Below is a small trained network, with its code and all its weights. Each question gives an input and a class and asks what happens when units are switched off, that is, made to give their printed mean instead of their output.

import numpy as np


def w(rows, s, z=0):
    codes = np.array(rows[::2]) - 128.0
    scale = np.full(codes.shape[1], s)
    scale[-1] = z or s
    return codes * scale


def f(y):
    return y / 2 * (1 + np.tanh(0.7978845608 * (y + 0.044715 * y**3)))


def log_softmax(a):
    a = a - a.max(-1, keepdims=True)
    return a - np.log(np.exp(a).sum(-1, keepdims=True))


def net(x, mask):
    res = np.array(x, float).reshape(1, 4) / 4 @ E
    y = f(res @ A[0][:, :-1].T + A[0][:, -1])
    res = res + np.where(mask, y, B[0][:, -1]) @ B[0][:, :-1]
    return log_softmax(res[-1] @ U[:, :-1].T + U[:, -1])


A, B = {}, {}
E = w([
[127,125,240,170,205,105,123,173,74,96,126],'x0',
[117,117,92,143,117,124,119,244,219,106,131],'x1',
[128,128,128,128,128,128,128,127,129,128,129],'x2',
[136,128,125,33,145,58,139,166,93,123,225],'x3',
],0.011)
A[0] = w([
[136,125,81,118,111,130,133,104,138,129,133,239],'N0',
[127,125,125,109,129,116,136,166,159,125,151,68],'N1',
[124,129,166,98,135,124,124,166,113,126,137,68],'N2',
[122,130,69,123,105,121,126,145,186,134,136,131],'N3',
[128,137,117,118,120,134,127,150,151,134,132,95],'N4',
[132,125,132,89,135,112,123,104,101,126,153,126],'N5',
[127,125,125,8,135,87,125,166,93,125,196,174],'N6',
[129,124,81,109,106,137,129,139,162,129,131,128],'N7',
[125,123,107,151,127,125,126,191,187,123,135,166],'N8',
[129,122,133,196,127,135,127,98,149,125,108,254],'N9',
[131,133,90,144,118,136,122,102,162,132,119,193],'N10',
[131,126,78,88,107,128,131,1,99,136,133,216],'N11',
[127,128,224,153,159,118,128,72,41,125,136,144],'N12',
[126,138,119,93,119,155,122,103,117,132,130,145],'N13',
[123,132,95,81,122,122,132,129,99,129,124,101],'N14',
[125,128,116,165,122,138,128,129,152,125,114,169],'N15',
[135,131,191,176,152,120,130,241,143,114,128,67],'N16',
[136,131,110,85,110,136,126,125,150,136,136,139],'N17',
],0.021,0.0072)
B[0] = w([
[136,156,67,131,99,127,141,124,160,166,112,191],'N0',
[140,154,143,88,176,96,77,167,188,107,129,157],'N1',
[126,79,121,85,152,148,134,213,97,114,117,161],'N2',
[166,105,117,117,103,136,158,134,187,80,117,195],'N3',
[134,127,140,125,128,111,128,144,175,123,162,145],'N4',
[137,71,136,166,89,125,176,75,82,165,134,172],'N5',
[185,137,146,90,148,3,160,144,90,118,155,253],'N6',
[166,121,122,128,118,128,141,115,189,112,146,180],'N7',
[115,36,109,172,114,124,142,118,208,111,138,196],'N8',
[118,200,152,144,121,207,73,103,175,115,98,196],'N9',
[133,85,74,89,132,192,162,188,123,158,117,186],'N10',
[49,181,85,130,142,78,83,159,63,181,99,247],'N11',
[229,129,164,99,116,223,188,102,154,98,136,243],'N12',
[103,152,120,145,124,105,127,121,107,125,145,158],'N13',
[106,143,146,154,103,75,146,74,126,111,140,156],'N14',
[96,65,101,138,114,176,157,121,107,128,130,166],'N15',
[29,99,168,177,172,102,52,127,75,152,140,207],'N16',
[154,135,117,138,122,94,116,76,169,137,138,165],'N17',
],0.031,0.025)
U = w([
[49,216,81,122,84,175,80,132,86,197,41,253],'0',
[128,68,99,143,67,189,161,120,192,93,95,130],'1',
[182,167,201,106,122,219,122,79,151,75,85,230],'2',
[3,99,170,205,144,177,43,116,99,143,94,16],'3',
[108,185,101,99,97,27,153,113,43,183,133,110],'4',
[198,112,134,87,116,44,150,129,202,64,164,40],'5',
[214,86,193,70,131,123,217,123,69,85,161,111],'6',
[82,80,195,110,204,41,70,208,63,125,169,74],'7',
],0.0069,0.0017)

Each question gives the input, the list of numbers given to net, and the class t.
The units are the neurons (one row each of A and B). Each row of codes is followed by its name. A weight is (code - 128) times the scale printed after its matrix; where a second scale follows, it is the last column's (A, B and U).
mask holds one flag per neuron, in row order. A switched-off neuron (its flag False) gives its mean, the last column of its row in B, instead of its output. The means were averaged over made-up inputs and are rounded, as every weight is.
A unit's drop is (log p(t) with every unit on - log p(t) with that unit switched off) / (log p(t) with every unit on - log p(t) with every unit switched off).
The circuit of an input: a set's keep is (log p(t) with only the set's units on - log p(t) with every unit switched off) / (log p(t) with every unit on - log p(t) with every unit switched off). Starting from the 12 units with the biggest drops (on a tie, the unit counted first), units are removed one at a time, each time the one whose removal leaves the highest keep (on an exact tie, the one counted first), for as long as the keep stays at least 0.8.
units of the circuit, in order: the units of the circuit, biggest drop first
most important unit: the unit with the biggest drop
k most important neurons: the k neurons with the biggest drops, biggest first
drop of u: that unit's drop, to one decimal
input [-1,2,1,-2], class 1: most important unit	N6
input [1,1,4,-1], class 3: units of the circuit, in order	N12, N6
input [-2,1,6,-6], class 1: 2 most important neurons	N11, N16
input [-2,-8,-5,-1], class 0: 2 most important neurons	N11, N6
input [3,6,8,0], class 3: 2 most important neurons	N6, N16
input [4,-7,6,-1], class 2: 2 most important neurons	N12, N6
input [6,0,-4,-3], class 2: 2 most important neurons	N12, N11
input [3,0,6,0], class 2: 2 most important neurons	N11, N6
input [8,1,5,-7], class 3: 2 most important neurons	N16, N6
input [-1,0,8,5], class 4: 2 most important neurons	N12, N8
input [0,-2,-7,-1], class 0: drop of N6	0.7
input [7,2,7,4], class 7: drop of N16	4.9
input [-8,-2,-5,-1], class 0: drop of N11	0.3
input [3,6,-6,6], class 7: drop of N15	0.0
input [8,4,-1,8], class 7: most important neuron	N16
